Moves between elements:
pu: z855->z260, z363->z990, z820->z878, z958->z472, z570->z419, z305->z161, z139->z560, z812->z277, z260->z614, z50->z694, z356->z82, z27->z864, z473->z843, z868->z142, z444->z457, z324->z795, z333->z618, z303->z658, z517->z989, z625->z335, z419->z258, z437->z376, z376->z571, z550->z926, z618->z539, z926->z745, z809->z824, z634->z874, z653->z356, z472->z481, z221->z327, z884->z653, z361->z445, z161->z855, z138->z165, z492->z212, z989->z433, z635->z820, z259->z76, z587->z928, z191->z601, z95->z937, z885->z289, z412->z111, z462->z159, z766->z725, z445->z733, z335->z577, z300->z396, z131->z361, z327->z815, z76->z762, z289->z958, z937->z771, z539->z473, z990->z766, z977->z506, z906->z410, z187->z221, z749->z305, z89->z313, z377->z512, z762->z906, z658->z885, z390->z304, z849->z16, z32->z287, z941->z595, z170->z444, z384->z412, z514->z719, z864->z517, z824->z296, z439->z32, z561->z439, z878->z377, z595->z170, z869->z514, z643->z869, z118->z300, z725->z492, z709->z623, z795->z86, z512->z187, z82->z259, z815->z118, z571->z345, z851->z674, z212->z709, z718->z948, z614->z550, z577->z587, z674->z967, z500->z849, z560->z718, z142->z546, z771->z131, z948->z45, z774->z213, z313->z462, z768->z95, z159->z500, z604->z812, z296->z208, z86->z604, z345->z191, z566->z363, z165->z437, z213->z625, z205->z635, z405->z884, z304->z405, z874->z205, z623->z643, z928->z230, z111->z390, z13->z384, z694->z89, z546->z634, z410->z139, z506->z324, z576->z768, z843->z138, z374->z851, z45->z94, z457->z576, z967->z941, z16->z669, z691->z570, z733->z774, z601->z566, z287->z303, z230->z691, z277->z27, z669->z561, z258->z977, z208->z868, z745->z374, z719->z50, z396->z749, z94->z333, z481->z809, z433->z13
va: z855->z539, z363->z576, z820->z82, z958->z864, z570->z669, z305->z333, z139->z300, z812->z958, z260->z473, z50->z335, z356->z377, z27->z481, z473->z926, z868->z111, z444->z990, z324->z303, z333->z260, z303->z604, z517->z824, z625->z89, z419->z561, z437->z674, z376->z967, z550->z138, z618->z614, z926->z165, z809->z433, z634->z405, z653->z878, z472->z517, z221->z410, z884->z820, z361->z869, z161->z618, z138->z374, z492->z771, z989->z296, z635->z356, z259->z187, z587->z159, z191->z170, z95->z212, z885->z277, z412->z546, z462->z230, z766->z95, z445->z514, z335->z313, z300->z948, z131->z643, z327->z139, z76->z221, z289->z27, z937->z709, z539->z550, z990->z768, z977->z32, z906->z815, z187->z906, z749->z94, z89->z587, z377->z76, z762->z327, z658->z812, z390->z874, z849->z419, z32->z795, z941->z601, z170->z363, z384->z142, z514->z213, z864->z809, z824->z13, z439->z324, z561->z506, z878->z259, z595->z566, z869->z774, z643->z733, z118->z718, z725->z937, z709->z361, z795->z658, z512->z762, z82->z512, z815->z560, z571->z941, z851->z571, z212->z131, z718->z749, z614->z843, z577->z462, z674->z345, z500->z570, z560->z396, z142->z390, z771->z623, z948->z305, z774->z50, z313->z928, z768->z492, z159->z691, z604->z289, z296->z384, z86->z885, z345->z595, z566->z457, z165->z851, z213->z694, z205->z653, z405->z635, z304->z205, z874->z884, z623->z445, z928->z500, z111->z634, z13->z868, z694->z577, z546->z304, z410->z118, z506->z287, z576->z725, z843->z745, z374->z376, z45->z161, z457->z766, z967->z191, z16->z258, z691->z16, z733->z719, z601->z444, z287->z86, z230->z849, z277->z472, z669->z977, z258->z439, z208->z412, z745->z437, z719->z625, z396->z45, z94->z855, z481->z989, z433->z208
na: z855->z561, z363->z13, z820->z643, z958->z376, z570->z749, z305->z16, z139->z587, z812->z374, z260->z439, z50->z76, z356->z445, z27->z674, z473->z324, z868->z990, z444->z296, z324->z614, z333->z258, z303->z843, z517->z941, z625->z187, z419->z305, z437->z812, z376->z277, z550->z287, z618->z977, z926->z303, z809->z191, z634->z492, z653->z361, z472->z571, z221->z694, z884->z131, z361->z635, z161->z669, z138->z86, z492->z390, z989->z595, z635->z623, z259->z774, z587->z815, z191->z517, z95->z546, z885->z165, z412->z576, z462->z139, z766->z412, z445->z820, z335->z221, z300->z159, z131->z205, z327->z89, z76->z213, z289->z437, z937->z634, z539->z506, z990->z384, z977->z855, z906->z335, z187->z50, z749->z849, z89->z906, z377->z514, z762->z625, z658->z138, z390->z95, z849->z948, z32->z539, z941->z481, z170->z824, z384->z457, z514->z82, z864->z967, z824->z601, z439->z618, z561->z333, z878->z869, z595->z809, z869->z356, z643->z653, z118->z462, z725->z111, z709->z405, z795->z550, z512->z719, z82->z733, z815->z313, z571->z27, z851->z289, z212->z304, z718->z230, z614->z32, z577->z327, z674->z958, z500->z718, z560->z928, z142->z766, z771->z874, z948->z691, z774->z377, z313->z410, z768->z142, z159->z560, z604->z745, z296->z566, z86->z926, z345->z864, z566->z433, z165->z604, z213->z512, z205->z709, z405->z771, z304->z937, z874->z212, z623->z884, z928->z118, z111->z768, z13->z444, z694->z762, z546->z725, z410->z577, z506->z260, z576->z868, z843->z795, z374->z885, z45->z570, z457->z208, z967->z472, z16->z45, z691->z396, z733->z878, z601->z989, z287->z473, z230->z300, z277->z851, z669->z94, z258->z161, z208->z363, z745->z658, z719->z259, z396->z500, z94->z419, z481->z345, z433->z170
vo: z855->z977, z363->z208, z820->z445, z958->z674, z570->z45, z305->z419, z139->z462, z812->z437, z260->z506, z50->z187, z356->z869, z27->z571, z473->z287, z868->z576, z444->z13, z324->z473, z333->z561, z303->z926, z517->z191, z625->z762, z419->z94, z437->z289, z376->z958, z550->z795, z618->z439, z926->z86, z809->z595, z634->z937, z653->z643, z472->z967, z221->z335, z884->z623, z361->z653, z161->z258, z138->z658, z492->z634, z989->z601, z635->z361, z259->z719, z587->z139, z191->z809, z95->z390, z885->z374, z412->z766, z462->z118, z766->z142, z445->z356, z335->z906, z300->z230, z131->z884, z327->z577, z76->z50, z289->z851, z937->z304, z539->z32, z990->z868, z977->z618, z906->z89, z187->z625, z749->z570, z89->z327, z377->z774, z762->z694, z658->z745, z390->z492, z849->z749, z32->z614, z941->z517, z170->z433, z384->z990, z514->z377, z864->z345, z824->z170, z439->z260, z561->z855, z878->z733, z595->z989, z869->z878, z643->z820, z118->z928, z725->z546, z709->z205, z795->z843, z512->z213, z82->z514, z815->z587, z571->z472, z851->z277, z212->z874, z718->z500, z614->z324, z577->z410, z674->z27, z500->z396, z560->z159, z142->z768, z771->z405, z948->z849, z774->z259, z313->z815, z768->z111, z159->z300, z604->z165, z296->z444, z86->z138, z345->z481, z566->z296, z165->z885, z213->z76, z205->z131, z405->z709, z304->z212, z874->z771, z623->z635, z928->z560, z111->z725, z13->z363, z694->z221, z546->z95, z410->z313, z506->z539, z576->z412, z843->z303, z374->z812, z45->z16, z457->z384, z967->z864, z16->z305, z691->z948, z733->z82, z601->z824, z287->z550, z230->z718, z277->z376, z669->z161, z258->z333, z208->z457, z745->z604, z719->z512, z396->z691, z94->z669, z481->z941, z433->z566

The rows follow the links: the fewer symbols apart two elements are, the more alike their rows tend to be.

Each row is also shifted at random along 8 hidden directions that mean nothing.

Some elements, each with a row of numbers:
z259	[ 147   12   67   43  -89  -62 -153   57   98   -1  -79   42   69   37   39  -37  149   21   92  -68  -59 -157   68 -102]
z221	[  61  115   47   40   67  -40 -178  -82   99  -81   49  207   10   -1   25   -2 -123  -11   56  -14  -62  -60   66   88]
z159	[ -24 -161   33  105   98   -6  -46    4  -48 -194  -71  -28   62   37  -44  -48  102  141  -81   73   28   10   47  124]
z614	[  49   31  -93   21  104   27 -161  -44  -18  -40   47   67  121   45 -117  100   57  -44  -52 -149   39  115   -4   42]
z333	[ 110   18  -98   94   42   26   23   34  -22  -67  -70  -82   90  -17    8   11  -69  -26  -23  -64   41   52   27   17]
z363	[ 111   31    0 -100  -69  -19  -45  -17   66  -14   88   59   28    7   10  -12  -77  107   11  -59  -38  -32  -72  104]
z550	[ -52  -17  -29  -53 -162   87   80  -20  -65  119  -17  130 -137  100  183  106  121  -30 -109  -33 -135   37   54  -50]
z289	[ -26  -48  -61  -54 -108   77   56   23 -153   85    9  -18   86   20   98   79   99  -29  -15  119   48    0  -16 -109]
z405	[ -44   13   83   -9  100  -25    8    2   18  -66   34  -10    0  -35 -134  -97  -29   86   86  177   -2  -86  -38    0]
z433	[  64  -34    5  -75   -7  -11  120   31   42  -45   38 -116  116   23 -135  -32  145  163  -13  -57  -41   -3 -100   43]
z13	[  66   23   15 -111 -151  -22  -77    9   68  114   42  124  -65   46   45   28   65    8   12 -133  -69  -31  -35  -33]
z977	[   0   -3  -63   66  159   62 -138  -25   20 -117   -8   80   16   15  -62  -14 -161   52 -123 -123 -100  138   10  142]
z958	[  12  -55  -98  -26   26   24  -15   18 -106    7   28  -94   76  -32  -62   27  -38  -12  -20   28  149   81  -73    7]
z809	[  27    2  -33  -60  -10   40   26   78  -18   76   -4  -78   72    7 -121  -18   93   31   19  -34  -43    9  -80 -132]
z937	[-181  -63   96  -67   42  -77  -53  -32   13   62   75   -4  100  -51  -58   -8   91  -48   29   19   68    8  -61  -31]
z191	[ 152  -51  -72  -54 -106  -12   72   88    7   28  -30   42  -97   -5  -37  -50  -54   91  -20  -90   56   31  -91   32]
z989	[   6  -32  -24  -77  -17   27  105   48   -9   -6   48  261  211  -76   25  -49  -86  108  -36   25  -50   30 -121   33]
z131	[ -74  -58   87   -3  -37  -59  119   37   28   20  -32    9  -47  -71   49  -94  -37   21   28   89   25  -61  -15  -12]
z94	[  78   -9  -67  102   33   36   96   50  -40  -86  -91  124   45  -33   33  -30  -82   17  -30   34   21   26   41   19]
z300	[  10  -55    2   80  -50   10 -121   22  -50  -10  -97   -8  -73   27  125    1   -3  -29   -8   49   14  -42   97  -35]
z27	[ -31   44  -81  -36  -31   69  169   38 -119  124   -1  -53 -112  -22  -32   34  -28  -92   25  101   75   39  -37 -143]
z50	[  40    7   63   43  -32 -104  176   -9  100  -45  -38  225   -3  -25   25  -21  101    3   22  -66   29  -35   42   53]
z941	[  -2 -126   -7  -65  -83   75   32   90  -34   22  -43  -17  -73   39   17  -77    4  171  -97   -1 -138   19  -74    2]
z587	[ -54  -84   33   81   58  -69   15  -52   -8 -105  -28  -12   20   10  -12   23  131  -19  -30   -5  121   25   69   94]
z95	[ -42 -107   78  -88  -69 -110   19  -26   64   16   46   71 -201   36  -69  -22  117   74  -35  -91   68   26  -52  120]
z745	[ -19   -5  -71  -44   17   53  -71  -51  -83   11   66  134  -42   42  -13   78  -33   -8  -62    5   21   87  -20   55]
z669	[  92   32  -77  111   99   51   51   41  -43 -115  -68   37  110  -31  -32  -23  -92   23   -3   51   14   22   28    7]
z906	[-185   10  116   19  -49  -19  -29  -53   47  101  -20  -85   35   39  142   69  216 -143   -6  -48 -125  -48  108 -125]
z396	[ -75 -105   -1   99   15  -17  -60   44  -32   23 -124  -33 -104   16   14    1   88  -83  -64  -73   52   62   79  -52]
z457	[  47   28   -6 -108 -125  -51  142  -22   26   56   91  125  149  -53   94   36    9    0   36  -18   63  -26  -76   26]
z419	[  10    8  -61  104   69   27   66   38  -27  -31  -88  113  -19  -43    2  -11  -98  -67  -26  -12   33   65   43  -19]
z303	[  38  -37  -74  -28  -38   21  130  -37  -52  -25   22 -113  -93   74  -33   83   99   39  -87  -66   60   90   -7  103]
z260	[ -22   38  -67   18   15  101  -55  -25  -27    4    2  -84   86   11  120   52 -109  -37  -87  -64 -122   70   28   21]
z230	[-112   14   18   87  104   82  -50  -19  -47  -42  -48  -73 -125   -4   53  -39 -169  -22  -37  129  -91   12   77    7]
z874	[  25  -13   63  -39  -79  -79   54   17   14   31    8  112 -103  -32   10  -51   -1   18   90  104   91  -96  -22  -17]
z546	[ -89  -12   82 -102  -64   -5   50  -34  -18   44   90  -93  141    5   39   11  144   44   54  133  -34  -96  -43  -54]
z111	[  -3   60   42  -93   -9  -35  -32  -56   23   35  118  175   14   -1  -54   19   16    9   73   57   26  -49  -54   11]
z16	[  21 -105  -58   93  -22  -14 -214   56  -24    2  -99   62  142  -55  145    3  -84  -90  -62 -117   74   56   45  -14]

Complete each set of four: the symbols that take the first to the second take the third to the fourth, perhaps in another order.
Answer with the element's name.
A [ -32  -52    3  108   47   44   98   48  -33  -49 -132 -156 -205   52  -49  -46   51   23  -53   35  -53   18   79  -25]
B [   9    8  -46  122  112   26 -107   46  -53  -24  -92   61   98   -9  -85    9   51  -92   19    6   43   21   50 -126]
C [  44   30  -18  -88 -104   16  -77   59   41  152   -3  -23  -71   31  -18    6   32  -25   12 -139  -83   -2  -52 -119]
D z433

A [-115  -45  -47  -51   25   69    8  -24 -108   49   46  123  -34   21  -17   61   22  -23  -82   42   15  104  -35    1]
B [-139   39  -66  -67  -35   82  282   40  -80  150   24   92  -15 -125   97  -14 -228  -92  -28  102  -11   86  -89  -90]
C [   1    7   39   67   20  -22 -248  -68   14  -57   -2   82  -34   36   93   28  -46  -32    5   13   -6  -44  100   64]
D z948

A [  -8  -58   49  -95  -62    1   44   18   34   22   36   37  117   59  -55    2  241  120  -28  -62 -112  -22  -66  -28]
B [  -5    9   25 -106  -80  -61   27  -61   43   29  114 -117  -35  -42   79   -1 -137   18   27    8   66  -18  -68  118]
C [ -76  -82  -26   99   40  -10   92   29  -51  -36  -87   45   15  -63   60  -16  -41  -67  -55   16  101   74   42   11]
D z561

A [   7  -30   45  -98   21  -27   23  -63   36 -109  138   79  131  -15  -16  -33  -65  184  -21   57  -19  -13  -98  204]
B [  76   66   47  -39  -36  -50   -7    5   -8   11   45  148   19  -38  -31  -33   -5   19  160  188   89 -145  -27  -74]
C [ -87   -9  -57  -60   -4   80  -69  -53  -85   42   71    8  -96   26   61   64 -122  -29  -90   12  -26  101  -20   55]
D z571

A [ -32   74   60  -96   37    3 -179  -48   21   58  112   13   81   62 -141   41  171   -6   86   24  -60  -67  -35  -99]
B [ -88   -4  103   13   46  -10   81   40   -2   -7  -21  136   87  -56  -38  -92   60   45   82  194  -46 -108   -9 -113]
C [ -25  -48  107   28  -26  -56  -27   17  103  -23  -57  118   76    6   61  -49  127   42   -9  -73 -119  -62   47  -11]
D z139

A [  11  -29   44   54  -78  -21  -92  -33  -25  -34  -40   20   56   41  182   44   97  -19   22   68   10  -96  111   -5]
B [ -23  -51  -33   96  103   60    8   31  -12  -97  -85    8   -9   15  -40  -39  -39   60 -108  -50  -93   85   33   58]
C [  29   -2  -87    9  -27   32  -49  -19   -9   26  -10 -124   29   40   65   89    7  -66  -86 -179   -6   99   25   31]
D z376

A [  18  -61  -46  -37  -45   59  -21   68  -78   65  -42  244 -217   65  -73  -15   35   58  -51   21  -17   46  -31  -51]
B [  14   29   34 -109  -67   30   39  -18   43   28   73  -71   27   36   17   -6   28  104    3   -3 -136  -51  -59   19]
C [ -40   26   52  -95  -50  -32  -89  -38  -11   61  106  -66  165  -48   62   20  -12  -26   92  104   45  -91  -51  -49]
D z356

A [ -18   26  -82   -9   73   46   39  -62  -40  -32   59  -15   68   17  -40   87   -2  -28  -78  -77   18  123  -13   81]
B [ -25 -107  -62  -37    0   29 -117   22  -88   28    7   27  -39   27  -53   25   23   19  -73  -31   68   99  -51   15]
C [  15  -55  -51  -49 -114   83   30   40 -113   66  -27  -20 -188   78   39   26   49   48  -49   70  -21    9   -3  -48]
D z433

A [   6 -101  -97  -49  -56  -12   10   69  -54   71   -4 -119   98  -86   23   -9  -98  -37  -43  -91  152  102 -108   -5]
B [-205  -25  125 -107   54   49  210  -70   12  -41  105 -107  -62   44  -72  -49   97  177  -52  151 -190  -17  -57   87]
C [ -11 -113  -60  -54  -88   29  -47  -13  -55   29    3 -227 -232   84   39   40   -7   43 -125  -93   25  101  -13  109]
D z296

A [  63   29   65   39  -27  -51   48  -53   99  -93  -11 -103  -87   43   60  -19    8   67   12  -26  -59  -76   74  117]
B [  56   83  -85  127  142   13 -181   24  -45  -13  -56 -242  105  -45  -92   17 -101 -164   79   -4  124   11   47 -120]
C [ -48    1  -57  -49  -12  103   36   53 -105   78   13  148   19  -41   31  -11 -124   -1  -17  127  -42   31  -67  -89]
D z576

A [ 130   36 -103  -22  -13   44 -282  -40  -46  -20   70   75  164   46   46  109  -43  -18  -18  -75   25   29    2   44]
B [ -87  -78  -58  -36   50   39  -11   -3 -100   12   36  174  -13   -9  -58   26  -33   13  -85   27   69  128  -60   45]
C [  19  -57   73   35   17  -85   76   54   70  -43  -70 -191 -110  -21 -115 -111   48   61   47    0   57  -56  -12    6]
D z213

A [  34  -17  -41  111   39   23  127   52  -48  -52 -115  -63  -60   -4  -17  -26    6  -15  -14   46   38   12   60  -37]
B [ 138   47 -112  -33  -30   35 -116  -39  -78   -9   63   21  -12   48  -17   96  -36  -10   11    6   98   22  -11   34]
C [ -13   53   89   42   58  -18  -41   45   64   10  -50  131  -81  -20  -90  -95   -6   -1   91   72  -74  -97   23 -105]
D z587

A [  19  -22  -97  -48    6  -27   31   63  -18   82   19  -81  124  -98  -83   -2  -78  -78    4 -109  157   99 -120  -48]
B [   4   26   10  -95   19  -68 -161  -41   79   50  109  269   47   -5 -104   36   24  -24    9 -161   34   53  -78   49]
C [ -33  158   38   76  167  -10  -51 -108   47  -71   48  -32 -170   21 -102   28  -98  -87   64   58   -6  -12   89   52]
D z691

A [  10   -9   57    4   19  -65  111   12   62  -63   -1  -74 -205  -66  -36 -127 -199   83   46   88   50  -41  -37  115]
B [ 134   41   26   40  -90 -113 -127   76   74   82  -83  165  -81  -41    5  -43    0 -103  141  -62  116 -110   34 -140]
C [-105  -21  -28   35   47  115  134   -2  -51  -44  -30  123  128    5   96   18   -4   28 -131   12 -169   87   28   20]
D z324

A [ -18   35  -40   95   68   87   32   47  -58   -9  -90   14  114   -6   10    8   18  -53  -10   55  -77    6   60 -128]
B [  25   65  -91  -38  -75   29    1  -47  -36  114   27   41 -214   64   28  130    3 -132  -38 -117   39   89   30  -17]
C [ -16  -81   58   47   51 -114   26   43   76  -64  -38   72  160 -112  -18  -93  -22    9   21  -46  103   -6  -33   47]
D z221

A [ -55  -13  -72  -36   27   58  -92   19  -97   92   23  -37  -42   -7  -57   37  -65  -76  -22    9   52   82  -52  -77]
B [ 102   31   17  -87  -18  -18  -47  -13   57  -18   74  -50   30   62 -125    1  111  115   36  -47  -53  -47  -60   29]
C [-192   36  113   27  118    7   -4   -6   93   17  -12  -90   -3  -63   -5  -96 -116  -37    1    6 -185   -9   10  -41]
D z815

A [ -79  -44   -5   83   46  -12  -54  -18  -40  -27  -47   30  -37  -40   84    6  -98  -82  -36   32   77   45   67   38]
B [  62    0  -58  -14  -71   83 -134   -1  -80   16    6   88  243   83   91  115  190    1  -33  -21  -73  -14   32  -86]
C [ 115   -3 -120   48   -1   -1  -55    0   11  -38  -24 -252   87   -1   39   59  -83  -52  -61 -200   82  104   10   85]
D z27

